Each row has a hidden stage along a path, written after it and counted from one end. A new block has a new path.
[ 234  -29   41   50  127  -65 -135   38  110  -45   -6  285 -103  329
  314  122  -60  -91  641   76   11  -31 -202  -24  439 -283 -138  -27
   30  421  -42   -6   87  271  -59  246   37 -350  -49   63 -191]
11
[ -37 -183   69  189   72  233   13   60   33  304  155  196  -34  -34
   66  122  104 -198  159  -73 -264   79 -107 -105  -53  171  274  -38
  227   76  -70   47 -121   92 -153   -4   81  -48    9  346  -46]
11
[ 170   98 -292 -367   25  122  -48   54  193  -15  -45   50   40   90
    6 -158   56 -190   63   96  146  -52  -39  -27  444 -260 -110 -250
 -231  144  164 -140  174  202   21  338  -28  -76  -67  -65 -282]
16
[ 101   50 -160 -173  107  137  -49 -114   -2  -26  -10  118  -44 -294
   62    9   80 -115 -148    3  -30   29   55  -28   26   85  118 -132
 -132  124  122 -110   44   93   96   55  -82  -87   19 -138    3]
5
[  -9 -239  -56  160   30   19  -15  -81   90   33  221  157  -46  209
  105   51 -207 -175  358  -32   77   -1 -280 -130  114 -254 -132  131
  263   49 -351  243  -53  163 -174  176  134 -155    3  -92   10]
13
[-141 -290  -14   38   54  154  256   66  228  202   -3  119 -343   94
  143  -57 -273   20  487  349 -175  244  107 -169  295   44  162   39
  269  281  143 -161   94  212 -181   15  263  -90 -135  320  -37]
24
[  46 -209 -140  123   61  354  -45  112   76  261  281  -51  260  144
   20  100  139 -350   44 -123 -246  -81 -248   45   -6  188  367 -186
  134   13  -21  -16 -163  193  -91  173  -86  125   84  160 -229]
13
[  31 -144  -13   88  112  189  -32    8   13  188  136  156   21  -60
  107  102  109 -204   67 -103 -194   44 -111  -15   -4  135  191  -52
  153   81  -79   54  -88  104  -70   61   -9  -63   62  169  -35]
10
[ 272   34  -83 -184   82   65  -96 -153  177 -150  -60   79  -66 -120
  131   39 -108  -49  132  219  -69 -119   74  -45  136  -84   83 -184
 -129  291  174 -157   20  205   87  152  -49 -247  -90 -233 -146]
0
[-138   90  -23    6  107  273  108  162  -61  177  153 -219  208   21
  -11  215  281 -188 -208 -163 -106  -40  -39  164   -2  317   88  -56
  -19 -229  169  -35  -94   81  -21   -2  -96  410   32  100 -213]
20
[ 163  276   20  -32  -10  -47  -32    6    6 -108  -98   47  -96  320
   87  -34  -12  122  359   94  167 -154 -129   -7  305 -379 -108 -144
 -233   89  101 -184  234  220   86   95  -48  -88  -41 -243 -206]
20
[ -24 -175   10   74   90   25   10  -18   94   94  110  262 -125   81
  156   90  -84 -170  350   -1   20   94 -127 -124  210 -147 -159  118
  214  156 -198  178  -19  128 -187  141  176 -204  -43  160   -1]
12
[  79  -88  -19   53  113    3  -70  -65   27    0   70  265 -112   29
  189   95  -49 -125  307  -19   21   43 -138  -79  172 -132  -83   56
   96  220 -141   86   13  155  -71  123   65 -243   -2    9   11]
9
[ 154   29  -65 -103   91   76  -49 -178   71 -117  -23   96  -81 -197
  115   73  -83  -43   61  148  -26  -68   79  -51   36  -20   73 -101
 -106  210  124 -122   11  148   67   55  -26 -190  -51 -216  -25]
1
[ -74  237  428  133  171   62   36   30 -163   92   42  -21  -77 -402
   53  486  330   28 -335 -227 -328   46  116   -6 -394  528  108  113
  100 -260  115  136 -245 -135   80 -343  -60  296  -93   21  -39]
3
[  77 -151 -123  103    2  -22   -6 -195   29 -173  175  -56  -48  220
  136  -59 -284   36  259   88   92 -126 -292   -8   76 -258   88   -1
   88   32 -250  -19   70  259  101  121  -51  -95  134 -484   45]
25
[ 188 -142 -269  -37   59  347 -100 -119  113   -8  198 -138  229 -133
    8   70  -41 -264 -106   81 -205 -185  -74   22 -145  210  471 -285
  -77  147  161 -210 -154  242   79  144 -174   20   40 -258 -168]
1
[-205  385  522 -130  191   -3  225  179 -147  262 -170   19 -133 -309
   35  292  566  128 -489 -282 -218  142  302  172  -41  351 -293  123
   88 -512  108  257  -28 -271    8 -291    5  373  -65  375  -72]
17
[ -92 -372 -145  170   46   81   64 -108  143   44  199  220 -248   12
  104   38 -397 -169  449  142   11  201 -131 -297   58  -80    8  204
  331  253 -198  125  -65  186 -228   83  255 -199 -114  -39  113]
7
[ -75   60  377   10   63  -14   62  101   49  211  102   23 -112 -180
  -74  224  238  -56 -325 -288 -264  113  -52 -124 -220  189 -115  151
  366 -485 -247  473 -225 -190  -60 -125   71  282 -128   72 -106]
14
[ 234 -195 -336 -108   65  264 -165    6  157   61  190   27  177   31
   50  -47   22 -348   31  -31 -145  -57 -230  -18  113   43  321 -259
    4  206    6  -78  -64  248   29  310 -143  -65   63 -111 -212]
9
[ 304 -140 -473 -222   34  335 -174 -136  215 -117  177 -145  256 -109
  -15  -50 -111 -333  -94  153  -91 -207 -107  -15   19   65  423 -377
 -199  263  205 -273  -82  312  125  318 -204  -59   12 -405 -245]
1
[-160  186  259   16  141  113  150  149 -102  219   10  -35   20  -50
   58  257  361  -32 -182 -201 -131   35   81  150   20  240 -128   56
   67 -296   74  124  -48  -57  -53 -116   -9  292   -8  260 -121]
17
[ 241  170   90  183   24  -87 -117   15  -11 -117   -9  116  -11  590
  243   86  -70   72  697   66  147 -240 -310   54  377 -479 -120 -106
 -143  245  -33 -127  180  318   28  176  -60 -229   19 -204 -239]
16
[ 119   19 -206 -240   35  158   42  135  225   47   -6  -91   33  238
   30  -96  -14 -134  145  126   -9  -21  -46   26  391 -125  -12 -201
  -68   80  197 -121  110  218  -14  271  -35   83  -96  -55 -347]
18
[  18   66  384  -48  107  -34    9   28   12  161   64   27 -144 -369
  -59  199  277   -8 -538 -342 -390  143   -6  -83 -362  319    7  117
  385 -515 -260  492 -248 -243   67 -184  -47  275  -72  -83  -34]
9
[ 141  -75   38  -93   34   64   52 -251   69  -29   25  -98 -114 -294
  -42 -110 -113  116 -427   -7 -271  -12   62    5 -343   87  242  -90
  209 -314 -163  157  -65  -55  175  -99 -155   71   48 -540   92]
3
[  46   46  201  -63  129   15    9  -84  -62  136  -22  178 -119 -310
   63   49  239   11 -320 -214 -214   82   43   32 -144  121   12    7
  176 -233 -192  245  -42 -116   63  -96  -63  -17   77   14   93]
9
[ 172  111  167 -205   81   16   73 -230  -51   91 -219  130 -244 -431
   18 -244  158  272 -521  -59 -300   64  230   99 -224   50  221 -191
   80 -299  -90   65  138 -157  247 -184 -195  -82  141 -254  190]
6
[-168   90  327  185   44  122  113  177  -25  289  109   30  -75  -14
  -41  281  232  -64   -7 -171 -212   70  -47 -117 -135  221   32   88
  210 -268  -13  172 -155  -48 -137 -170  118  270 -127  291 -148]
16
[ 308  294 -125 -253  -18 -108 -206  -92   70 -285 -115  177 -156   39
  114  -77   -6   51  305  180  237 -159 -157 -173  390 -402   -1 -256
 -430  363  161 -342  267  288  252  207  -56 -310  -48 -315 -184]
25
[  21  -60  -38  -84   88   63  112   80  167   23  -28   16 -164  179
  178   18 -115   -2  353  214  -59   78   12   -9  373  -42   -8  -32
   57  213  170 -136  111  228  -31  124   70  -25  -93   59 -181]
23
[ 128  -52  -68  -99   98   87  -74    9   95   82   44  190    7   26
  124   15   94 -188  121  -43  -41   -3 -107   -6  238 -102  -32  -97
   36  134  -70   59   23  132  -39  210   -5 -162   19   94 -117]
12
[  71  163  195 -158   95   -3   -1  -86  -67  158 -138  304 -148 -296
   63  -52  321   45 -252 -158  -88   41   99   22   26  -72  -72  -93
    2 -151 -128  135  101 -106   58  -47  -25 -173   85  158   90]
12
[ 208   78   59  -74   40  -31  -96 -189  -45   32  -73  290 -111  -95
   86 -158  118   58  -45  -94  -17  -72  -80    3   33 -290   20 -155
  -20  -41 -245   82  143   23  104   56  -89 -308  148 -137   99]
11
[-119  -39  103  171   72  262  113  154  -16  297  150  -49   96  116
   29  182  191 -148   48 -107 -214   -5  -77   61  -19  220  179  -46
  142 -131   49   11 -100   84 -121  -32    6  226   14  277 -166]
16
[ 112  -94  -43  113   86   37  -33 -200   60 -153   74   99  -96   26
  198  148 -272  -30  385  194   18  -91  -47  -67   53 -108   30   21
   14  298   10  -86  -20  239  -22   61   39 -246  -45 -263   11]
1
[  49    8   45  -21   93    1  -27   -6   38   54   20  230  -72   70
  154   79   65 -108  229  -44   53    8  -95  -30  246 -181 -187   19
   47   99 -113  108   50  107  -82  137   69 -179  -10  109  -61]
13
[  -1  100  -45  -84   51   37   58    2   34  -32  -12   28  -97   79
   80   20   -7   -1  165   76   96   -9  -32  -21  243 -123  -94  -33
  -88   55   86  -96  124  161   17   74   28    2  -41  -83 -106]
22
[  48  -65  -36    5  127  130  -38  -49  -22   90   82  155  -19 -152
  112   89  105 -156  -18  -96 -120   49  -55   -3    0  110  107  -34
   74   68  -50   43  -42   82   -7   43  -39  -74   58   37   10]
8
[ 163  218   30   62   20  -57  -41   21   -1 -139  -46   22  -73  420
  169   53  -69  103  508  113  150 -165 -191   21  333 -348  -96  -97
 -189  177   96 -196  198  282   73  109  -47  -91  -34 -247 -223]
21
[ 495 -122 -261 -315   84   89 -225  136  399  -51   -8   61   25  298
  174 -117  -78 -239  345  165 -209  -36 -198  -33  510 -176  169 -350
   -2  435  148 -113   54  338   83  489 -142 -205 -113 -148 -494]
10
[ -78 -146 -211  141   34  439   74  168   38  228  310 -318  304  201
  -51  126   91 -288  -26  -59 -226  -96 -205  102  -61  338  455 -183
   52  -94  172 -176 -148  241  -47   86 -129  408   64   28 -289]
21
[  80  239   49 -164  -17   20  100  -55    0   57 -191   75 -164   31
  -17 -220   88  195  -41   63   38  -51   83   34  160 -272  -34 -193
 -140 -151   52 -110  265   39   99  -16  -52  -46   23 -130  -45]
19
[-62  34 -24 -38  58  62 103   1  24  13  24   3 -97  48  75  41 -19 -11
 118  53  51  25 -22 -13 173 -48 -70  17   2  -7  42 -43  79 132 -15  34
  49  51 -26 -45 -62]
22
[  36  -15  -51  -19  121  147   17 -106  -18    6   40   52  -58 -230
   97  107   10  -68  -66   24 -120   34   59   -3  -71  178  161  -49
   -4   80   96  -75  -27   87   51  -35  -54  -16    6 -126   23]
4
[-105 -352   19  123   32  173  143    0  200  315   40  375 -390 -115
   59  -66 -221  -92  410  202 -235  312   61 -353   71   35  214   63
  372  272  -52   24  -10   96 -275  -25  325 -257 -155  420   81]
9

Each row has a hidden stage along a path, written after it and counted from one end. A new block has a new path.
[  47 -427   -4  132  -11  -26 -287 -280  -36  338  -83 -115 -159  494
  -76  152 -181  359  -99   13   43  187 -190 -233  488 -245  -79 -187
  189   57 -554  -21    2   38   48 -198  194  109 -110  155  -61]
10
[ 185 -202  165  -63  267   -1  -62 -255  219  323  150  -95 -244  171
   97  -26 -228  122 -398  116 -124   47   15 -354   87  287   73  247
   58    1 -474  181  -66 -245   23 -174 -267  -72 -107  233 -374]
17
[-170 -141 -182   92   98  308 -161 -269  107  325 -484  238   63  203
 -110  -80 -400   19 -108  110   96 -253 -174  -22   68 -183  112   99
  117  222 -512   52  157  190   29  -74  -37  120  181 -261 -135]
2
[-107  -95 -123   35   -1  365 -102 -180 -208   70 -241  146 -145 -103
  -16 -200   60    9  -54 -153  301   65 -195  -68  425 -376 -298 -196
  171  307   52  -43   99  356 -341  101  252  183  -74 -210  264]
11
[  29  193 -142 -250 -194  219  -32 -158 -388 -187   50  194 -383 -329
  -60  -32   31   89    2 -394  306   10 -267 -198  333   10  -78  -92
  592  342  528 -120   37   36 -351   52  232  -71  174 -296  260]
12
[-142 -164 -341   42   -9  396  -79 -308   83  367 -154   64  -59   50
  270 -157 -246   95 -137  176  125 -150 -147  124  -16 -185  -42 -181
 -182  330 -259  -49  165  168   65 -106  -22  419  -98 -305   38]
6
[ 186  242  -64  -10  209  197   -2  -26 -353 -212 -400  205  347 -353
  -98  -79 -103 -177    9 -198  -10  -28   13  -31  348   91  -18  125
  267 -148  272  -36   30  381  -68  299  106 -174  302 -251 -155]
7
[ 153  119  -34   28 -102  291  -67 -112 -314  222 -235  165   68   32
  105  119 -168  158   74 -211 -175  -26   23 -156  158  -46  239   59
  387 -192 -314  -50 -141 -158  318 -225 -120   10   72   65  -10]
25
[ -80 -179 -265  -30  -53  224  111 -234  233  487 -285   78   77   -6
   95 -201 -237  -14  -58  221  143   -1 -242   72  123 -248  175 -205
 -230  205 -307 -203   43   87  185 -204  270  280 -115  -81  -14]
5
[ 140 -131   42  158 -238  241 -219  -14 -255  350 -185   -4  -19  298
   -6  139   18  261   79 -149   12   83   49    0  253 -483 -104 -229
   57  -83 -441 -129 -176   12  196 -305  140  123 -156  205  190]
26
[ 227 -215  366 -135  144 -262 -120 -204   55   85   37 -193   -6  211
 -233  125  102  125  -81  145  -42  422   18 -192  382   16  -63   76
 -270 -180 -379 -258 -309  -31   34 -277  390 -319 -274  456 -373]
7
[  21 -114   43   76 -190  213 -266  -98 -390  240   35   69  -85  251
  203  119   35  346   84 -175   89   54  107   14  333 -306 -192 -134
  197   25 -325 -226 -158  -80   28 -271   27   99 -296   78  104]
25
[ 146 -166   93  -19  264   96  -78 -257  221  405   47  -37 -136  203
  136  -71 -311  136 -356  122 -105  -30   -6 -301   81  209  106  232
   67  -11 -537  163  -13 -187   45 -176 -324    4  -87  156 -392]
18
[ 420  287  164 -226 -149  -97 -177  161 -392 -208  194 -176  -58 -119
  -85  237   36  247   -1 -205  137  -19   63  134  167  120 -198  -65
    2 -171  488 -299 -240   12   22 -100  266 -256   83   25 -190]
23
[  60 -383 -147  210  258  153   44 -246   76  350 -205  -31  -85   66
  237  -55 -317   -4 -380   85 -229   38  -88 -287  274  118  115   -8
  264   12 -493  372  120  -25  255  108 -158  279    7   66  -58]
13
[ 211  285  108   14 -210  338 -196  179 -593 -149 -209  153   84 -173
 -130   38  259   45  191 -405  185    8  163  136  283 -409 -351 -123
  137  -66  278 -227 -187  297 -178   -3  235 -133   18  -65  265]
26
[ 495  307  -33   19  -24  280   22  233 -257 -128 -106 -177  117 -400
  102  100   52 -140 -182  -63 -215 -141  278  268 -319  103 -133  -79
 -372 -241  358  105 -137  201  381   94  -33   48  209  -38   38]
25
[ 363 -147   83  142  320  -77    7  197   34   36 -292 -293   97 -113
 -144  -49 -179 -103 -418   64   24   -5  -76   38  381   17 -267 -127
 -136 -213  155  248   15  402   88  350  295   51  171   92 -207]
16
[ 179 -319   18 -128 -107 -171   54 -209  161  354  124 -160 -387  150
  -84   91 -142  193 -215   16   35  261 -290 -352  336   32  191 -163
  195   98 -254  -35 -110 -299  148 -274  315   -5  -84  323  -17]
13
[ 287  159 -106  105  209  283  -62  -15 -234 -112 -322  133  301 -247
  -91  -98  -71 -199  -97 -153  -73  -49  137  -45  137   17 -105   80
   74  -76  135  124  108  436  -84  291  -82 -107  317 -235  -76]
8
[-195   36 -194 -137 -138  374  -91 -250 -300    5  -66  208 -189 -196
  119 -188   90   89   70 -158  397   27 -208   48  340 -301 -262 -203
  146  417  231 -286   60  239 -366  -23  287  181 -164 -343  255]
8
[-145  215  -17 -264 -111  208 -277 -328 -333  -87 -180  239 -154   53
 -209   44 -133  295  189 -235  331  -58 -330 -114  386 -119  -21   70
  458  205  101 -355  -26  121 -315 -179  249 -152  124 -305 -109]
6
[ 161 -290  133   42  245  -98  -25 -289  -74  142   -6  -23  -21  111
   98   98  -94   64 -197   27 -277  300   64 -389  402  253  136  167
  258 -152 -499   80 -121 -182  177  -68  -40 -126 -135  296 -255]
10
[ -62  157 -266 -111   75  490   31 -244   65  212 -384  118 -282 -203
  -14 -217 -396   14 -256  -78  172 -289 -478 -176   59  -20  123   -3
  344  248   93  225  208  169  -67   62  -43  289  334 -357   31]
16
[ 431  328 -221 -145  -69  178  124    4 -293 -213   48  177    5 -518
  -44    0  -43 -194  -78 -355  -79  -31   83 -198  -22  328  166   65
  389   64  542   71   64   41  -46  190  -98 -254  467 -250   92]
10
[  48 -109 -221  -68 -177  200 -195 -379 -144  224  242  145 -305  171
  159   90 -159  285  -47 -166   26    9  -49 -286   71   61  108  -22
  402  326 -240  -53   84 -214  -85 -250 -228   31   27 -152   66]
9
[ 452   74  107 -254  -33 -155   -2 -127  -79 -139  335 -150 -208 -176
  -92  192   70   30 -165  -72 -151  218  110 -226  -45  399   84   86
  -36  -30  178  -69 -185 -196   82 -139   73 -343  102  175 -168]
9
[-114  160  -52 -184 -235  331 -196 -148 -269  181 -195   55 -183   60
    5  -23 -101  360  136 -128  396  -93 -363  116  323 -388 -136 -223
  125  137   76 -380  -97  112  -80 -288  361  204 -112 -162   59]
23
[ -86  202 -179  -94   40  431   53 -150 -193  -19 -585  195  112 -354
 -147 -256  -60 -137   70 -109  273    2 -371   37  383 -327  -62 -145
   90  113  259 -153   70  490 -147  135  442  154  144 -310  127]
8
[ 334   22  238  153  228  272   -4   38 -120   62 -278 -168  130 -137
  121   76  106 -164 -256   99 -451   93  352   33 -156   39  -91  130
 -411 -405 -372  237 -272   82  476  -31 -129   44 -109  338  -91]
26
[ 423 -108  233  -15  331 -214   47  -36  -72 -139  -80 -220  -12 -148
 -133  158  -65 -108 -350   -2 -319  243   56 -304  290  420   44  175
  119 -327  -35  247 -157   -4  232  167  121 -262  156  310 -305]
12
[ 145  -78  202   46  288  248   12  -48   56  209 -131 -170  127 -112
  269 -153  103 -107 -270  289 -142   96  246  168  -32  -64 -253   51
 -679 -182 -338   -2 -208  149  216  -84   -5  168 -411  239 -217]
23
[  62 -230   74 -141   70 -121  161  -13  273  132  -47 -152  -47 -203
  -22  -88   52 -207 -268  377  118  110   15  243  -24   13 -105  -89
 -675  148  -40 -189 -168   53  173  -95  505    7 -256  155 -131]
2
[-252  213 -276 -166  -25  482  102 -175  -64   65 -490  393   58 -406
  -35 -326 -156 -216   35  -28  346 -243 -272  149   83 -208   49    3
   74  372  203 -192  122  313 -185   58  250  130  142 -488  104]
3
[  31 -213 -303    9 -183  300  -23 -215  205  458 -165  -53 -354  105
  -67 -108 -229  127 -198   10  213  -34 -406 -134   90 -346   32 -358
   35  365 -161   89  163  114   10 -154  208  358   98 -104  267]
13
[ 258  115   54  -26  151  287   30   63 -141  -74   52 -257  -24 -390
  401  -15  125 -112 -329  191 -186  -73  303  337 -315  179 -307  -25
 -650 -116  177   74 -174  125  327   53  -73  237 -206   11  -68]
24
[ 132  -37 -128  -60  -94   24   18  127 -111  -42  111   71   67 -290
   54 -105   95 -152  -98   12  301  -70  190  328   55  -74 -304 -164
 -298  309  383 -255    2  226 -183  114  287  -66  -63 -228   71]
3
[   9 -257 -356   82  -62  313  144 -212  145  446 -213   22 -131  -88
  162 -194 -184  -50 -199   70   61   50 -254  -97  147 -233  102 -315
   -5  265 -203   94  147   94  156  -38  150  412  -26  -80  258]
11
[ 250  229 -111 -203 -134  189  -73  -43 -236  -98  252  167 -350 -254
  -64  -46  -45   55 -144 -391  249 -138  -37 -221   74  155  -93   42
  489  336  489   23   92  -20 -424   62 -117 -208  290 -281  112]
15
[ 264  -13 -170   39   65  197   27  118  -26   28  -29 -109 -141 -290
   41 -158  -79 -115 -359  -68  188 -148  -36   85   76  -29 -309 -207
  -80  203  412  200  146  327 -147  291   91  159  171 -216  126]
15
[ -28 -190  -30 -121  133    8   86 -251  148  155   90   92 -128 -120
  222  -13 -147 -105 -283  244 -110  -40  128  -34 -147  357  163  230
 -123  215 -311   -7  -63 -263  190 -133  -94  -37 -138    4 -219]
2
[ 299 -388  386  -18  225 -342 -133 -116  118   83   39 -409 -264  271
 -253  204    9  162 -356  150  -99  369  -86 -279  421   90 -167  -11
 -149 -193 -343   93 -240  -31  113 -107  382 -170 -161  528 -295]
13
[ 188  166  176 -150   23    7 -254   66 -242  -51 -105  -48  -60   55
 -279    9 -106  250  -39 -207  406  -73 -212    6  500 -161 -315  -43
  192  -26  306 -220  -70  274 -341   10  341 -183  112  -84 -228]
19
[ 497  -45    0  129  188    6  -22   99  -11  -24 -248 -209  200 -121
 -237   48  -65 -169 -253    5 -160   99   81  -41  120   20 -106  -88
 -227 -214   72  200    9  383  162  219  172 -100  296   86 -111]
10
[ 433  503  -68    0  -49  403  -56  194 -507 -242 -239  102  195 -431
    4   95  -14 -111   -4 -344 -162 -230  239  117 -154   97  -44   72
  145 -235  433   80  -71  228  177  167 -162 -111  420 -229   60]
25
[-169  267 -282 -159    7  558  -91 -358 -265  -28  -82  418  -74 -288
  231 -201 -126  -15   17 -170  155 -243  -24  -39  -54   73    8  180
  311  398  122 -102  158  112 -298    2 -293   63  106 -560   33]
6
[-143  195 -186  -99 -268  606 -214 -147 -316  137  -41  123 -256  -97
  250 -120   44  236   56 -137  354 -222 -102  254  -38 -407 -326 -231
  -83  356  150 -245    7  182 -184 -204   41  361 -176 -365  287]
24
[ 116 -156  162   24  462    1  -18 -160  -26  -91  -95 -178  149 -172
  238  -20  -17 -133 -348  305 -237  100  214   94  107  323 -204  185
 -418 -178 -173   82 -122  176  205  164   16   31 -213   81 -409]
6
[ 483   28 -120   -2  150   56  139   85   -8  -50  163 -117 -118 -400
  116  -23 -103 -217 -452  -78 -179  -73  188 -116 -144  428  -25   36
   24   36  335  350   79   24   87  273 -214  -56  290  -68  -31]
14
